Below is a small trained network, with its code and all its weights. Each question gives an input and a class and asks what happens when units are switched off, that is, made to give their printed mean instead of their output.

import numpy as np


def w(rows, s, z=0):
    codes = np.array(rows[::2]) - 128.0
    scale = np.full(codes.shape[1], s)
    scale[-1] = z or s
    return codes * scale


def f(y):
    return y / 2 * (1 + np.tanh(0.7978845608 * (y + 0.044715 * y**3)))


def log_softmax(a):
    a = a - a.max(-1, keepdims=True)
    return a - np.log(np.exp(a).sum(-1, keepdims=True))


def net(x, mask):
    res = np.array(x, float).reshape(1, 3) / 4 @ E
    y = f(res @ A[0][:, :-1].T + A[0][:, -1])
    res = res + np.where(mask, y, B[0][:, -1]) @ B[0][:, :-1]
    return log_softmax(res[-1] @ U[:, :-1].T + U[:, -1])


A, B = {}, {}
E = w([
[107,123,140,120],'x0',
[102,179,175,237],'x1',
[110,254,89,97],'x2',
],0.0092)
A[0] = w([
[166,104,96,134,172],'n1',
[136,97,149,160,132],'n2',
[161,57,131,159,253],'n3',
[120,176,145,152,100],'n4',
[143,113,103,58,248],'n5',
[107,244,107,82,177],'n6',
[112,81,145,109,183],'n7',
[95,160,164,250,177],'n8',
],0.02,0.006)
B[0] = w([
[99,102,121,145,150],'n1',
[156,142,181,109,154],'n2',
[134,10,168,212,204],'n3',
[59,174,102,152,163],'n4',
[177,29,61,94,206],'n5',
[170,177,5,149,249],'n6',
[97,90,130,177,168],'n7',
[212,204,187,218,233],'n8',
],0.027,0.016)
U = w([
[107,2,115,146,254],'0',
[144,211,81,203,84],'1',
[80,133,147,119,77],'2',
[196,118,251,182,138],'3',
[196,107,10,28,142],'4',
[87,124,141,104,63],'5',
],0.0065,0.0026)

Each question gives the input, the list of numbers given to net, and the class t.
The units are the neurons (one row each of A and B). Each row of codes is followed by its name. A weight is (code - 128) times the scale printed after its matrix; where a second scale follows, it is the last column's (A, B and U).
mask holds one flag per neuron, in row order. A switched-off neuron (its flag False) gives its mean, the last column of its row in B, instead of its output. The means were averaged over made-up inputs and are rounded, as every weight is.
A unit's drop is (log p(t) with every unit on - log p(t) with that unit switched off) / (log p(t) with every unit on - log p(t) with every unit switched off).
The circuit of an input: a set's keep is (log p(t) with only the set's units on - log p(t) with every unit switched off) / (log p(t) with every unit on - log p(t) with every unit switched off). Starting from all 8 units, units are removed one at a time, each time the one whose removal leaves the highest keep (on an exact tie, the one counted first), for as long as the keep stays at least 0.8.
units of the circuit, in order: the units of the circuit, biggest drop first
top k neurons: the k neurons with the biggest drops, biggest first
drop when u is switched off: that unit's drop, to one decimal
input [-6,0,-7], class 0: units of the circuit, in order -> [n3]
input [-5,-2,-1], class 0: units of the circuit, in order -> [n8, n6]
input [3,-8,0], class 0: top 2 neurons -> [n6, n7]
input [-6,1,-2], class 3: top 2 neurons -> [n6, n5]
input [0,0,-5], class 0: top 2 neurons -> [n8, n3]
input [-4,-7,1], class 4: top 2 neurons -> [n3, n5]
input [6,-3,1], class 4: drop when n3 is switched off -> 0.7
input [-6,-1,2], class 4: drop when n8 is switched off -> 0.4
input [8,4,-1], class 3: drop when n6 is switched off -> 0.9
input [-8,3,-2], class 3: drop when n6 is switched off -> 0.1
